Below is a small trained network, with its code and all its weights. Each question gives an input and a target symbol and asks what happens when units are switched off, that is, made to give their printed mean instead of their output.

import numpy as np


def w(rows, s, z=0):
    codes = np.array(rows[::2]) - 128.0
    scale = np.full(codes.shape[1], s)
    scale[-1] = z or s
    return codes * scale


def norm(h):
    return h / np.sqrt((h * h).mean(-1, keepdims=True) + 1e-5)


def f(y):
    return y / 2 * (1 + np.tanh(0.7978845608 * (y + 0.044715 * y**3)))


def softmax(a):
    e = np.exp(a - a.max(-1, keepdims=True))
    return e / e.sum(-1, keepdims=True)


def log_softmax(a):
    a = a - a.max(-1, keepdims=True)
    return a - np.log(np.exp(a).sum(-1, keepdims=True))


def net(x, mask):
    ids = ['ΓΔΛΣαβζημξτψω'.index(c) for c in x.split()]
    T = len(ids)
    res = E[ids] + P[:T]
    u = 0
    for l in range(2):
        r = norm(res)
        for j in range(2):
            rows = slice(4 * j, 4 * j + 4)
            q, k, v = (r @ M[l][rows].T for M in (Q, K, V))
            z = softmax(np.where(np.tri(T) > 0, q @ k.T / 4**0.5, -1e9)) @ v
            o = O[l][rows]
            res = res + np.where(mask[u + j], z, o[:, -1]) @ o[:, :-1]
        u += 2
        y = f(norm(res) @ A[l][:, :-1].T + A[l][:, -1])
        res = res + np.where(mask[u : u + 8], y, B[l][:, -1]) @ B[l][:, :-1]
        u += 8
    return log_softmax(norm(res)[-1] @ U[:, :-1].T + U[:, -1])


Q, K, V, O, A, B = {}, {}, {}, {}, {}, {}
E = w([
[117,122,110,114],'Γ',
[142,136,118,141],'Δ',
[127,147,124,116],'Λ',
[132,149,125,122],'Σ',
[125,128,111,129],'α',
[147,151,124,138],'β',
[122,24,230,149],'ζ',
[127,142,120,122],'η',
[125,151,127,110],'μ',
[120,121,107,125],'ξ',
[115,44,251,122],'τ',
[128,134,114,129],'ψ',
[119,150,127,101],'ω',
],0.012)
P = w([
[207,69,115,94],'0',
[59,147,123,215],'1',
[66,100,195,222],'2',
[193,111,63,96],'3',
[214,30,184,99],'4',
[91,173,58,176],'5',
[34,108,226,206],'6',
[165,114,4,79],'7',
],0.0039)
Q[0] = w([
[42,84,221,178],'L0H1',
[74,119,142,166],'L0H1',
[143,57,251,130],'L0H1',
[36,207,79,169],'L0H1',
[162,122,121,150],'L0H2',
[69,123,128,83],'L0H2',
[132,140,142,189],'L0H2',
[162,89,132,170],'L0H2',
],0.017)
K[0] = w([
[205,55,209,77],'L0H1',
[174,109,151,81],'L0H1',
[106,49,255,163],'L0H1',
[220,108,41,47],'L0H1',
[88,121,143,111],'L0H2',
[181,138,83,168],'L0H2',
[144,121,161,70],'L0H2',
[109,168,180,90],'L0H2',
],0.016)
V[0] = w([
[141,62,38,205],'L0H1',
[91,127,88,78],'L0H1',
[2,29,98,41],'L0H1',
[107,178,155,66],'L0H1',
[113,125,182,114],'L0H2',
[156,63,130,188],'L0H2',
[131,145,119,144],'L0H2',
[115,112,184,107],'L0H2',
],0.014)
O[0] = w([
[65,117,186,157,241],'L0H1',
[152,153,154,89,54],'L0H1',
[101,255,125,74,40],'L0H1',
[183,135,115,99,6],'L0H1',
[154,138,161,122,87],'L0H2',
[105,79,148,86,247],'L0H2',
[138,125,112,126,112],'L0H2',
[147,141,170,124,109],'L0H2',
],0.019,0.0016)
A[0] = w([
[166,41,114,186,252],'L0N1',
[140,96,246,36,118],'L0N2',
[92,152,43,121,127],'L0N3',
[223,134,97,30,146],'L0N4',
[137,116,124,20,84],'L0N5',
[165,76,32,92,88],'L0N6',
[68,80,22,50,101],'L0N7',
[46,187,82,48,10],'L0N8',
],0.013,0.0023)
B[0] = w([
[96,69,171,252,254],'L0N1',
[69,187,198,183,200],'L0N2',
[116,108,237,56,138],'L0N3',
[122,135,204,192,224],'L0N4',
[157,99,151,49,158],'L0N5',
[227,62,73,78,197],'L0N6',
[136,224,161,176,152],'L0N7',
[148,146,247,144,200],'L0N8',
],0.015,0.0075)
Q[1] = w([
[152,172,143,108],'L1H1',
[74,61,139,162],'L1H1',
[135,137,183,167],'L1H1',
[121,152,109,149],'L1H1',
[106,147,109,131],'L1H2',
[128,99,163,152],'L1H2',
[36,188,36,37],'L1H2',
[77,170,100,249],'L1H2',
],0.014)
K[1] = w([
[117,85,155,154],'L1H1',
[159,205,141,145],'L1H1',
[123,182,172,188],'L1H1',
[151,157,111,172],'L1H1',
[111,142,135,140],'L1H2',
[143,81,152,145],'L1H2',
[35,204,117,42],'L1H2',
[93,178,160,246],'L1H2',
],0.014)
V[1] = w([
[68,18,167,91],'L1H1',
[99,186,90,176],'L1H1',
[121,164,118,133],'L1H1',
[96,254,65,200],'L1H1',
[149,118,200,139],'L1H2',
[100,94,226,171],'L1H2',
[38,124,111,106],'L1H2',
[180,92,117,224],'L1H2',
],0.0061)
O[1] = w([
[172,248,36,102,156],'L1H1',
[151,86,163,185,120],'L1H1',
[145,88,127,154,121],'L1H1',
[162,27,177,219,108],'L1H1',
[116,101,47,173,199],'L1H2',
[146,138,12,234,254],'L1H2',
[224,187,103,77,83],'L1H2',
[51,122,180,253,239],'L1H2',
],0.0051)
A[1] = w([
[45,167,99,90,141],'L1N1',
[151,50,170,125,145],'L1N2',
[143,151,175,89,110],'L1N3',
[155,142,143,44,26],'L1N4',
[171,81,70,133,148],'L1N5',
[38,94,77,185,84],'L1N6',
[149,212,67,249,120],'L1N7',
[49,77,149,39,3],'L1N8',
],0.02,0.0033)
B[1] = w([
[143,6,123,48,167],'L1N1',
[106,187,169,97,226],'L1N2',
[145,146,68,181,187],'L1N3',
[85,101,46,127,137],'L1N4',
[132,119,96,12,183],'L1N5',
[143,208,59,42,254],'L1N6',
[146,73,178,231,204],'L1N7',
[175,67,91,170,130],'L1N8',
],0.023,0.009)
U = w([
[99,64,71,12,129],'Γ',
[55,192,8,110,140],'Δ',
[219,181,29,137,171],'Λ',
[90,29,51,158,67],'Σ',
[233,131,158,18,155],'α',
[170,33,48,125,253],'β',
[60,58,218,95,47],'ζ',
[18,129,75,178,86],'η',
[220,54,197,169,63],'μ',
[73,180,154,30,139],'ξ',
[119,205,212,155,103],'τ',
[127,201,145,139,218],'ψ',
[176,155,94,251,112],'ω',
],0.013,0.0042)

Each question gives the input, a string of symbols that net reads in full, and the target symbol t.
The units are the heads (4 rows each of Q, K, V and O) and the neurons (one row each of A and B). Each row of codes is followed by its name. A weight is (code - 128) times the scale printed after its matrix; where a second scale follows, it is the last column's (O, A, B and U).
mask holds one flag per unit, layer by layer, with each layer's heads first. A switched-off unit (its flag False) gives its mean, the last column of its rows in O or B, instead of its output. The means were averaged over made-up inputs and are rounded, as every weight is.
A unit's drop is (log p(t) with every unit on - log p(t) with that unit switched off) / (log p(t) with every unit on - log p(t) with every unit switched off).
The circuit of an input: a set's keep is (log p(t) with only the set's units on - log p(t) with every unit switched off) / (log p(t) with every unit on - log p(t) with every unit switched off). Starting from the 12 units with the biggest drops (on a tie, the unit counted first), units are removed one at a time, each time the one whose removal leaves the highest keep (on an exact tie, the one counted first), for as long as the keep stays at least 0.8.
units of the circuit, in order: the units of the circuit, biggest drop first
most important unit: the unit with the biggest drop
k most important neurons: the k neurons with the biggest drops, biggest first
top k neurons in layer l: the k neurons of layer l with the biggest drops, biggest first
heads that matter: for each layer, one digit per head in row order, 1 if its drop is at least 0.15 and else 0, layers parted by /
input η Σ ξ η, target β: heads that matter => 10 / 00
input ξ Γ Γ Γ ψ ω, target ξ: most important unit => L0H1
input η ζ α Γ Γ α τ ω, target Γ: heads that matter => 11 / 00
input Γ η β Λ ζ ω τ η, target Λ: units of the circuit, in order => (L0H1, L1N3)
input Λ Δ Γ, target μ: heads that matter => 10 / 00
input τ μ ψ η ψ ξ Σ, target Δ: units of the circuit, in order => (L1N6, L0N8)
input Λ α Δ ξ, target Γ: units of the circuit, in order => (L0H1, L1N1, L0N1, L0N4)
input Γ Δ Λ τ η ξ ξ Γ, target ζ: units of the circuit, in order => (L0H1, L1N6, L1N1, L0N1)
input μ ζ η ζ α α ζ μ, target Γ: 3 most important neurons => (L0N1, L0N4, L1N1)
input Γ β Δ α ψ, target η: heads that matter => 10 / 00
input β μ ξ ζ ω, target ζ: heads that matter => 10 / 00
input Δ α ω ψ ψ μ, target Δ: units of the circuit, in order => (L1N6, L0H2)
input Σ η μ ζ μ τ Δ ζ, target τ: heads that matter => 10 / 00
input Λ Δ ψ, target μ: 3 most important neurons => (L0N1, L1N7, L0N6)
input β ω Σ, target Σ: units of the circuit, in order => (L0H1)
input Λ μ Σ ψ, target α: 3 most important neurons => (L0N6, L0N2, L1N5)
input β Λ μ Δ α, target α: heads that matter => 10 / 00
input η η ξ α Λ, target ζ: top 2 neurons in layer 1 => (L1N1, L1N6)
input η α μ τ α η μ, target Γ: top 3 neurons in layer 0 => (L0N1, L0N4, L0N2)
input ζ Γ τ μ ξ μ η Σ, target α: units of the circuit, in order => (L0H1)
input ξ τ ψ μ ξ η, target α: 2 most important neurons => (L0N6, L0N5)
input α ψ η Γ ζ α, target ξ: top 3 neurons in layer 0 => (L0N8, L0N1, L0N4)
input ω Δ μ Δ Λ, target α: units of the circuit, in order => (L0H1, L1N5)
input Λ ω μ μ Λ ω β η, target Λ: top 3 neurons in layer 0 => (L0N1, L0N5, L0N2)
